Below is a small trained network, with its code and all its weights. Each question gives an input and a class and asks what happens when units are switched off, that is, made to give their printed mean instead of their output.

import numpy as np


def w(rows, s, z=0):
    codes = np.array(rows[::2]) - 128.0
    scale = np.full(codes.shape[1], s)
    scale[-1] = z or s
    return codes * scale


def f(y):
    return np.maximum(y, 0)


def log_softmax(a):
    a = a - a.max(-1, keepdims=True)
    return a - np.log(np.exp(a).sum(-1, keepdims=True))


def net(x, mask):
    res = np.array(x, float).reshape(1, 6) / 4 @ E
    y = f(res @ A[0][:, :-1].T + A[0][:, -1])
    res = res + np.where(mask, y, B[0][:, -1]) @ B[0][:, :-1]
    return log_softmax(res[-1] @ U[:, :-1].T + U[:, -1])


A, B = {}, {}
E = w([
[96,154,165,161,225,140,92,76,185,158,79,94],'x0',
[111,81,41,177,90,131,70,103,110,185,113,128],'x1',
[112,146,122,152,110,120,136,112,133,104,131,119],'x2',
[147,104,161,118,75,252,113,152,205,94,94,134],'x3',
[112,125,144,130,118,116,134,137,114,136,93,145],'x4',
[125,147,128,154,116,114,128,135,138,121,129,131],'x5',
],0.015)
A[0] = w([
[135,117,197,137,214,3,115,112,71,103,147,74,11],'n1',
[57,175,184,72,135,85,85,135,158,133,130,118,93],'n2',
[117,159,108,75,183,27,140,81,118,130,125,111,169],'n3',
[96,183,204,140,245,157,85,111,190,99,58,60,104],'n4',
[77,168,133,170,244,132,58,73,180,210,68,63,95],'n5',
[100,141,45,120,81,66,95,125,73,192,190,128,124],'n6',
[151,235,208,35,170,94,222,151,119,64,173,149,139],'n7',
[126,154,229,122,187,203,192,146,255,122,106,85,115],'n8',
[137,68,124,123,35,205,67,113,183,101,101,141,79],'n9',
],0.0078,0.013)
B[0] = w([
[89,118,198,50,97,201,79,106,219,56,56,123,186],'n1',
[146,174,147,55,106,88,92,103,62,133,133,132,155],'n2',
[106,99,149,157,167,139,130,219,70,121,188,108,225],'n3',
[169,118,54,98,123,69,118,72,71,126,64,163,236],'n4',
[80,84,245,141,15,155,167,228,193,141,224,95,238],'n5',
[254,152,69,145,197,96,131,65,91,123,143,158,219],'n6',
[72,92,168,194,72,193,188,195,159,138,170,56,252],'n7',
[189,228,80,71,190,108,76,88,132,106,69,145,237],'n8',
[74,31,171,172,154,187,223,232,120,133,162,122,194],'n9',
],0.0096,0.016)
U = w([
[86,102,154,184,97,81,174,212,104,132,202,103,137],'0',
[108,124,194,106,45,152,127,191,190,90,125,105,251],'1',
[180,208,38,69,215,3,22,2,87,111,22,196,73],'2',
],0.0067,0.0014)

Each question gives the input, the list of numbers given to net, and the class t.
The units are the neurons (one row each of A and B). Each row of codes is followed by its name. A weight is (code - 128) times the scale printed after its matrix; where a second scale follows, it is the last column's (A, B and U).
mask holds one flag per neuron, in row order. A switched-off neuron (its flag False) gives its mean, the last column of its row in B, instead of its output. The means were averaged over made-up inputs and are rounded, as every weight is.
A unit's drop is (log p(t) with every unit on - log p(t) with that unit switched off) / (log p(t) with every unit on - log p(t) with every unit switched off).
The circuit of an input: a set's keep is (log p(t) with only the set's units on - log p(t) with every unit switched off) / (log p(t) with every unit on - log p(t) with every unit switched off). Starting from all 9 units, units are removed one at a time, each time the one whose removal leaves the highest keep (on an exact tie, the one counted first), for as long as the keep stays at least 0.8.
units of the circuit, in order: the units of the circuit, biggest drop first
k most important neurons: the k neurons with the biggest drops, biggest first
drop of u: that unit's drop, to one decimal
input [0,2,8,5,-2,-2], class 0: units of the circuit, in order => (n1)
input [-8,1,-1,-5,6,8], class 2: 3 most important neurons => (n6 n5 n9)
input [1,-8,6,2,-8,-6], class 2: 2 most important neurons => (n8 n5)
input [6,-1,-8,8,-8,3], class 2: 3 most important neurons => (n8 n4 n7)
input [-4,2,1,-7,-2,-6], class 2: 2 most important neurons => (n6 n5)
input [0,5,-5,6,3,-7], class 0: 4 most important neurons => (n9 n1 n8 n5)
input [-1,1,3,5,7,1], class 0: 2 most important neurons => (n1 n9)
input [8,-8,-2,6,-8,1], class 2: 2 most important neurons => (n8 n4)
input [3,-5,2,-8,-3,-1], class 1: 2 most important neurons => (n1 n9)
input [2,-1,-3,-8,-8,-1], class 1: 2 most important neurons => (n1 n9)
input [7,-7,6,-6,4,-2], class 1: drop of n1 => 1.7
input [0,4,2,5,-6,-7], class 0: drop of n3 => -0.3
input [3,0,-1,5,-3,-6], class 2: drop of n8 => 0.5
input [8,-3,-7,3,6,0], class 2: drop of n6 => 0.0
input [4,-7,-5,4,-4,8], class 2: units of the circuit, in order => (n8)
